How the elements are linked:
$: z484->z363, z292->z658, z663->z487, z363->z218, z934->z928, z986->z156, z996->z484, z543->z847, z51->z137, z658->z579, z937->z292, z198->z300, z156->z124, z513->z394, z466->z522, z854->z101, z394->z937, z928->z884, z849->z695, z37->z663, z695->z176, z487->z543, z847->z849, z674->z934, z300->z674, z728->z37, z579->z564, z544->z854, z137->z198, z614->z302, z524->z51, z67->z614, z522->z524, z101->z67, z176->z996, z884->z544, z124->z466, z218->z513, z302->z986, z564->z728
*: z484->z302, z292->z884, z663->z137, z363->z614, z934->z579, z986->z996, z996->z986, z543->z524, z51->z487, z658->z928, z937->z544, z198->z37, z156->z176, z513->z101, z466->z849, z854->z394, z394->z854, z928->z658, z849->z466, z37->z198, z695->z124, z487->z51, z847->z522, z674->z564, z300->z728, z728->z300, z579->z934, z544->z937, z137->z663, z614->z363, z524->z543, z67->z218, z522->z847, z101->z513, z176->z156, z884->z292, z124->z695, z218->z67, z302->z484, z564->z674

In the rows, zero is written as 148.

The rows follow the links: the fewer symbols apart two elements are, the more alike their rows tend to be.

Each row is also shifted at random along 3 hidden directions that mean nothing.

Some elements, each with a row of numbers:
z101: (137, 157, 134, 152, 132, 112, 160, 84, 138, 146, 159, 150, 142, 157, 144, 129, 156, 166, 157, 179, 168, 137, 131, 179, 170, 128, 167, 125, 116, 164, 143, 163, 127, 199, 149, 123, 169, 139, 160, 110, 139, 140, 127, 173, 112, 148, 129, 150, 165, 198)
z363: (140, 159, 162, 167, 178, 171, 128, 192, 179, 143, 126, 187, 119, 128, 148, 141, 154, 157, 117, 157, 127, 161, 156, 130, 140, 183, 126, 152, 163, 156, 127, 152, 145, 130, 118, 143, 113, 114, 102, 158, 140, 128, 138, 156, 178, 163, 120, 119, 120, 133)
z543: (169, 148, 125, 101, 186, 120, 154, 117, 127, 193, 148, 164, 122, 138, 169, 133, 196, 184, 202, 205, 203, 179, 136, 154, 153, 157, 135, 151, 141, 119, 186, 116, 105, 126, 196, 141, 126, 97, 151, 126, 173, 181, 127, 143, 136, 155, 209, 186, 192, 167)
z292: (107, 151, 142, 139, 154, 122, 171, 139, 161, 168, 155, 168, 129, 153, 146, 140, 179, 186, 148, 166, 137, 136, 133, 158, 169, 144, 172, 105, 115, 141, 108, 159, 72, 187, 108, 123, 159, 114, 132, 99, 143, 132, 147, 131, 118, 140, 105, 153, 160, 145)
z466: (185, 177, 148, 125, 156, 119, 123, 88, 126, 139, 133, 109, 129, 150, 154, 148, 156, 150, 205, 205, 199, 184, 141, 156, 124, 141, 125, 145, 166, 165, 180, 103, 196, 106, 204, 151, 142, 151, 173, 159, 197, 185, 153, 153, 151, 168, 197, 179, 176, 196)
z658: (135, 158, 160, 150, 118, 123, 152, 153, 138, 153, 174, 118, 172, 173, 156, 168, 155, 154, 141, 144, 157, 145, 144, 167, 152, 116, 190, 135, 123, 173, 129, 168, 131, 198, 141, 124, 144, 122, 145, 115, 121, 144, 138, 155, 133, 137, 111, 161, 198, 121)
z302: (183, 159, 132, 192, 101, 158, 158, 193, 132, 135, 182, 139, 180, 163, 178, 151, 102, 121, 130, 75, 106, 92, 177, 148, 169, 130, 167, 137, 143, 123, 132, 140, 164, 170, 146, 178, 175, 173, 194, 170, 119, 142, 204, 149, 157, 112, 144, 127, 115, 96)
z854: (120, 147, 134, 140, 132, 122, 152, 174, 146, 167, 171, 179, 145, 176, 166, 147, 167, 160, 163, 172, 169, 166, 132, 160, 142, 142, 170, 144, 81, 145, 125, 175, 87, 159, 139, 105, 139, 93, 131, 91, 119, 147, 104, 163, 117, 155, 127, 175, 196, 100)
z614: (177, 155, 139, 180, 93, 146, 152, 132, 124, 142, 174, 105, 180, 174, 159, 144, 120, 120, 144, 113, 141, 123, 149, 168, 167, 111, 181, 144, 136, 169, 149, 150, 188, 198, 161, 155, 176, 166, 186, 138, 124, 140, 178, 178, 139, 135, 142, 141, 158, 145)
z524: (145, 133, 165, 116, 167, 152, 158, 118, 137, 132, 117, 132, 135, 148, 123, 142, 133, 161, 160, 156, 147, 142, 128, 144, 139, 180, 152, 161, 175, 126, 160, 137, 185, 127, 155, 171, 196, 211, 160, 165, 173, 169, 150, 141, 136, 132, 195, 177, 94, 163)
z544: (120, 152, 135, 147, 130, 118, 134, 141, 152, 152, 162, 176, 138, 166, 155, 152, 169, 152, 170, 192, 191, 192, 132, 157, 128, 131, 141, 145, 92, 178, 157, 171, 112, 145, 155, 87, 114, 90, 126, 97, 132, 143, 81, 161, 120, 183, 125, 169, 219, 147)
z124: (180, 167, 133, 147, 156, 146, 136, 164, 148, 131, 143, 172, 129, 136, 166, 147, 121, 139, 175, 116, 140, 124, 166, 137, 168, 158, 132, 137, 150, 114, 134, 117, 155, 105, 152, 174, 176, 183, 184, 186, 175, 160, 201, 116, 153, 137, 183, 148, 68, 153)
z847: (166, 121, 152, 131, 159, 139, 164, 99, 118, 145, 138, 127, 143, 161, 133, 133, 133, 160, 172, 172, 167, 149, 136, 156, 144, 163, 142, 177, 166, 122, 183, 136, 186, 134, 192, 165, 183, 190, 170, 160, 172, 173, 143, 161, 124, 146, 211, 172, 129, 175)
z300: (146, 138, 178, 142, 179, 165, 146, 138, 158, 187, 129, 137, 149, 129, 130, 150, 200, 164, 133, 183, 157, 190, 153, 138, 142, 151, 143, 165, 189, 185, 176, 150, 138, 162, 155, 142, 73, 78, 87, 145, 147, 150, 114, 165, 188, 161, 126, 139, 229, 165)
z394: (122, 164, 158, 140, 135, 133, 126, 130, 157, 116, 141, 129, 140, 165, 134, 157, 138, 141, 149, 182, 178, 180, 123, 158, 109, 142, 153, 150, 121, 190, 124, 173, 166, 148, 143, 89, 145, 142, 136, 121, 150, 154, 94, 168, 136, 181, 115, 166, 178, 154)
z934: (130, 146, 158, 166, 144, 173, 120, 173, 187, 134, 149, 147, 160, 135, 140, 168, 149, 117, 131, 148, 143, 178, 155, 136, 126, 141, 122, 177, 157, 192, 152, 179, 175, 120, 144, 119, 126, 134, 127, 164, 140, 128, 118, 162, 170, 176, 119, 135, 171, 157)
z674: (131, 124, 172, 183, 119, 206, 135, 213, 177, 109, 139, 119, 192, 165, 134, 189, 98, 101, 102, 91, 103, 157, 161, 126, 109, 148, 148, 192, 179, 179, 139, 184, 221, 129, 138, 148, 152, 191, 145, 196, 125, 124, 143, 159, 184, 150, 124, 120, 148, 115)

Where do the symbols, taken in turn from left to right, take each start?
Answer with the element's name.
(158, 157, 134, 171, 117, 133, 158, 85, 132, 129, 166, 122, 171, 168, 142, 136, 121, 144, 141, 143, 150, 118, 141, 177, 177, 109, 170, 125, 138, 161, 147, 161, 172, 200, 150, 148, 179, 175, 192, 144, 138, 140, 163, 176, 123, 141, 131, 149, 139, 188)
$ $: z302
(129, 159, 159, 164, 149, 175, 123, 184, 183, 100, 134, 173, 141, 144, 144, 160, 117, 124, 129, 141, 131, 160, 151, 129, 123, 169, 127, 166, 148, 166, 112, 167, 178, 119, 122, 126, 154, 167, 131, 169, 138, 133, 132, 155, 161, 171, 125, 122, 107, 136)
* *: z218
(149, 119, 185, 110, 136, 171, 150, 207, 115, 158, 136, 96, 177, 185, 135, 163, 151, 147, 139, 141, 160, 178, 137, 112, 98, 167, 181, 196, 169, 143, 162, 148, 171, 136, 171, 145, 132, 148, 127, 149, 142, 182, 119, 161, 147, 128, 186, 189, 208, 45)
* * *: z487
(144, 112, 159, 132, 159, 168, 181, 209, 127, 181, 152, 164, 148, 167, 144, 139, 152, 170, 132, 135, 138, 148, 150, 132, 143, 191, 166, 181, 158, 90, 157, 138, 129, 152, 153, 167, 155, 157, 134, 138, 131, 163, 141, 151, 136, 107, 198, 178, 131, 61)
$ * $: z466
(130, 107, 180, 145, 172, 193, 190, 166, 168, 153, 118, 155, 152, 131, 102, 140, 148, 168, 99, 110, 83, 117, 146, 131, 159, 187, 156, 166, 195, 127, 135, 155, 154, 162, 103, 182, 171, 192, 129, 183, 145, 125, 170, 129, 170, 119, 141, 125, 87, 146)
$ * $: z37
(158, 144, 185, 172, 152, 176, 129, 129, 152, 118, 131, 126, 153, 139, 129, 148, 130, 117, 113, 150, 142, 163, 148, 146, 121, 154, 132, 173, 193, 188, 163, 160, 227, 145, 160, 161, 136, 173, 138, 188, 154, 141, 145, 182, 189, 157, 141, 113, 141, 182)
* * $: z363
(104, 147, 148, 141, 143, 142, 163, 124, 179, 122, 139, 171, 133, 156, 130, 135, 145, 162, 137, 150, 131, 118, 119, 158, 160, 158, 163, 125, 115, 152, 96, 177, 119, 160, 88, 115, 191, 181, 149, 126, 149, 123, 138, 134, 123, 148, 108, 153, 92, 168)
$ * $: z544
(118, 162, 151, 148, 150, 149, 124, 203, 166, 136, 145, 184, 132, 154, 157, 157, 149, 139, 144, 166, 162, 180, 142, 129, 111, 165, 142, 155, 114, 166, 107, 173, 125, 119, 127, 104, 117, 99, 105, 126, 123, 151, 96, 152, 152, 174, 129, 156, 170, 91)
$ $ $: z292
(148, 112, 204, 130, 131, 182, 154, 145, 126, 128, 124, 73, 180, 172, 110, 156, 130, 138, 121, 144, 146, 172, 128, 135, 105, 148, 171, 194, 202, 168, 173, 160, 223, 157, 164, 158, 159, 197, 148, 173, 157, 162, 140, 177, 152, 128, 167, 167, 179, 128)
* * $: z198
(156, 152, 132, 179, 119, 145, 159, 174, 145, 150, 184, 125, 187, 152, 175, 169, 126, 138, 151, 87, 113, 118, 172, 151, 181, 113, 173, 129, 137, 152, 133, 157, 129, 171, 133, 149, 146, 146, 169, 158, 135, 140, 187, 122, 157, 132, 120, 136, 166, 128)
* $: z934
(128, 164, 143, 144, 157, 134, 116, 129, 169, 150, 147, 159, 139, 141, 147, 162, 187, 140, 162, 200, 195, 207, 140, 155, 124, 133, 117, 160, 130, 200, 160, 165, 147, 128, 170, 92, 95, 83, 112, 122, 153, 146, 86, 170, 161, 200, 115, 131, 234, 192)
$ $ *: z937
(159, 157, 143, 163, 114, 133, 159, 125, 134, 159, 167, 99, 183, 165, 147, 163, 148, 140, 154, 131, 141, 132, 149, 167, 165, 101, 186, 118, 141, 186, 138, 156, 144, 194, 155, 142, 143, 131, 161, 138, 134, 146, 158, 150, 147, 149, 108, 159, 203, 165)
* $: z928
(163, 148, 110, 132, 171, 132, 159, 127, 147, 155, 153, 186, 130, 132, 173, 145, 156, 160, 193, 151, 154, 150, 155, 162, 172, 147, 113, 140, 139, 108, 170, 124, 123, 103, 160, 166, 173, 158, 182, 159, 175, 164, 175, 118, 139, 150, 190, 150, 110, 178)
* $ *: z663
(129, 159, 145, 148, 139, 138, 121, 145, 167, 129, 160, 160, 153, 158, 154, 166, 160, 135, 163, 193, 184, 202, 139, 157, 117, 138, 140, 161, 106, 198, 144, 186, 147, 133, 165, 86, 119, 104, 129, 121, 137, 145, 81, 178, 138, 195, 122, 159, 217, 151)
* * $: z544
(147, 114, 180, 158, 163, 193, 168, 202, 143, 160, 135, 164, 159, 148, 132, 141, 136, 160, 98, 116, 98, 126, 153, 124, 151, 194, 157, 175, 187, 117, 144, 146, 161, 165, 130, 186, 161, 178, 131, 171, 136, 131, 170, 163, 154, 108, 169, 123, 103, 101)
$ $ $: z363
